Below are the code and all the weights of a small trained network. Each question names an input and a class and asks about switching units off, where a switched-off unit gives its printed mean instead of its output.

import numpy as np


def w(rows, s, z=0):
    codes = np.array(rows[::2]) - 128.0
    scale = np.full(codes.shape[1], s)
    scale[-1] = z or s
    return codes * scale


def norm(h):
    return h / np.sqrt((h * h).mean(-1, keepdims=True) + 1e-5)


def f(y):
    return y / 2 * (1 + np.tanh(0.7978845608 * (y + 0.044715 * y**3)))


def log_softmax(a):
    a = a - a.max(-1, keepdims=True)
    return a - np.log(np.exp(a).sum(-1, keepdims=True))


def net(x, mask):
    res = np.array(x, float).reshape(1, 6) / 4 @ E
    u = 0
    for l in range(4):
        y = f(norm(res) @ A[l][:, :-1].T + A[l][:, -1])
        res = res + np.where(mask[u : u + 5], y, B[l][:, -1]) @ B[l][:, :-1]
        u += 5
    return log_softmax(norm(res)[-1] @ U[:, :-1].T + U[:, -1])


A, B = {}, {}
E = w([
[100,153,133,232,112,165,134,6],'x0',
[111,184,230,96,137,122,177,136],'x1',
[163,158,100,95,78,75,142,81],'x2',
[129,128,127,128,127,129,130,127],'x3',
[173,105,170,148,186,89,84,103],'x4',
[114,70,127,87,156,136,175,83],'x5',
],0.0023)
A[0] = w([
[209,72,203,150,191,48,62,84,110],'0.n0',
[133,84,67,121,156,153,93,100,82],'0.n1',
[74,155,90,101,70,163,157,133,4],'0.n2',
[237,171,56,86,88,57,167,58,122],'0.n3',
[88,2,130,50,171,126,199,49,21],'0.n4',
],0.0038,0.0022)
B[0] = w([
[198,245,93,65,133,233,100,138,251],'0.n0',
[178,162,87,185,117,97,143,164,136],'0.n1',
[222,158,109,148,190,199,42,116,101],'0.n2',
[10,151,133,66,184,133,85,127,243],'0.n3',
[141,161,193,180,21,126,3,197,174],'0.n4',
],0.004,0.0017)
A[1] = w([
[126,140,88,176,55,129,191,136,165],'1.n0',
[131,68,141,199,171,254,150,195,168],'1.n1',
[45,131,64,79,12,233,206,167,140],'1.n2',
[118,35,154,176,234,204,76,180,26],'1.n3',
[143,76,137,100,183,37,114,159,2],'1.n4',
],0.0031,0.00085)
B[1] = w([
[198,89,190,81,110,180,158,56,136],'1.n0',
[105,177,95,57,123,37,99,43,222],'1.n1',
[254,232,174,98,245,118,8,134,250],'1.n2',
[63,229,81,21,78,119,88,108,166],'1.n3',
[77,97,45,186,159,235,199,177,106],'1.n4',
],0.0037,0.0012)
A[2] = w([
[130,64,3,149,134,179,76,137,144],'2.n0',
[101,153,122,91,146,110,138,167,232],'2.n1',
[99,186,67,128,153,100,99,230,120],'2.n2',
[161,154,153,148,99,183,80,134,191],'2.n3',
[84,227,125,107,37,87,115,117,250],'2.n4',
],0.0039,0.0015)
B[2] = w([
[148,230,181,117,34,3,179,140,184],'2.n0',
[85,92,129,186,122,100,140,4,206],'2.n1',
[165,71,130,151,145,159,138,72,226],'2.n2',
[242,90,143,75,157,98,126,151,191],'2.n3',
[62,34,97,185,169,107,33,174,253],'2.n4',
],0.0037,0.0029)
A[3] = w([
[134,86,88,38,162,83,167,225,135],'3.n0',
[41,136,68,113,165,209,113,141,29],'3.n1',
[123,170,127,187,146,132,114,23,180],'3.n2',
[177,19,148,237,118,85,69,178,252],'3.n3',
[95,170,254,131,180,89,162,140,77],'3.n4',
],0.0042,0.0018)
B[3] = w([
[119,134,120,248,124,233,165,80,208],'3.n0',
[130,154,49,123,96,73,138,49,113],'3.n1',
[144,80,88,118,152,196,188,210,240],'3.n2',
[80,75,254,72,130,127,208,97,250],'3.n3',
[184,133,11,146,32,44,117,125,191],'3.n4',
],0.0043,0.0025)
U = w([
[120,83,104,211,151,253,225,100,133],'0',
[222,215,113,78,179,181,54,146,128],'1',
[100,75,234,119,113,93,111,140,152],'2',
[2,137,21,121,155,94,57,96,108],'3',
[171,178,79,154,23,23,172,138,107],'4',
[135,94,132,114,171,111,141,110,210],'5',
[88,183,104,45,162,122,216,154,2],'6',
],0.0079,0.0063)

Each question gives the input, the list of numbers given to net, and the class t.
The units are the neurons (one row each of A and B). Each row of codes is followed by its name. A weight is (code - 128) times the scale printed after its matrix; where a second scale follows, it is the last column's (A, B and U).
mask holds one flag per neuron, layer by layer. A switched-off neuron (its flag False) gives its mean, the last column of its row in B, instead of its output. The means were averaged over made-up inputs and are rounded, as every weight is.
A unit's drop is (log p(t) with every unit on - log p(t) with that unit switched off) / (log p(t) with every unit on - log p(t) with every unit switched off).
The circuit of an input: a set's keep is (log p(t) with only the set's units on - log p(t) with every unit switched off) / (log p(t) with every unit on - log p(t) with every unit switched off). Starting from the 12 units with the biggest drops (on a tie, the unit counted first), units are removed one at a time, each time the one whose removal leaves the highest keep (on an exact tie, the one counted first), for as long as the keep stays at least 0.8.
circuit, biggest first: the units of the circuit, biggest drop first
most important unit: the unit with the biggest drop
top k neurons: the k neurons with the biggest drops, biggest first
top k neurons in layer l: the k neurons of layer l with the biggest drops, biggest first
input [2,3,1,-4,4,3], class 1: circuit, biggest first => 0.n0
input [-2,-4,5,5,0,1], class 3: top 2 neurons => 0.n3; 3.n3
input [6,1,6,-1,6,-8], class 2: circuit, biggest first => 2.n4; 3.n3
input [8,6,8,-2,4,-6], class 0: circuit, biggest first => 3.n2; 2.n0
input [-2,-5,1,1,-3,-7], class 2: circuit, biggest first => 3.n3; 0.n0
input [-8,-7,7,4,3,5], class 0: circuit, biggest first => 3.n0; 1.n4
input [-7,8,8,7,1,-1], class 3: top 3 neurons => 0.n3; 2.n0; 2.n3
input [-6,-5,3,4,3,4], class 0: top 2 neurons in layer 3 => 3.n0; 3.n4
input [-1,-5,8,2,6,8], class 2: circuit, biggest first => 0.n4; 3.n3
input [-2,6,5,5,2,5], class 4: top 3 neurons => 3.n4; 1.n3; 1.n1
input [2,-6,-2,-2,-7,8], class 2: top 2 neurons => 0.n4; 0.n0
input [-6,8,-5,-3,7,7], class 4: top 2 neurons => 3.n4; 2.n4
input [3,1,-2,-1,6,6], class 1: top 2 neurons => 0.n0; 2.n1
input [2,-8,2,-7,6,1], class 4: most important unit => 2.n0
input [-3,4,5,2,-3,7], class 2: top 2 neurons => 0.n4; 0.n0
input [0,-2,4,-4,3,3], class 3: top 2 neurons in layer 0 => 0.n3; 0.n0
input [-8,7,7,-5,0,6], class 0: top 3 neurons => 3.n0; 2.n0; 1.n4
input [-7,4,-8,1,-6,1], class 3: circuit, biggest first => 1.n1; 2.n1; 3.n3; 3.n1
input [8,-3,4,-1,6,-5], class 0: top 2 neurons => 3.n2; 1.n2
input [8,3,5,4,6,-6], class 0: circuit, biggest first => 3.n2
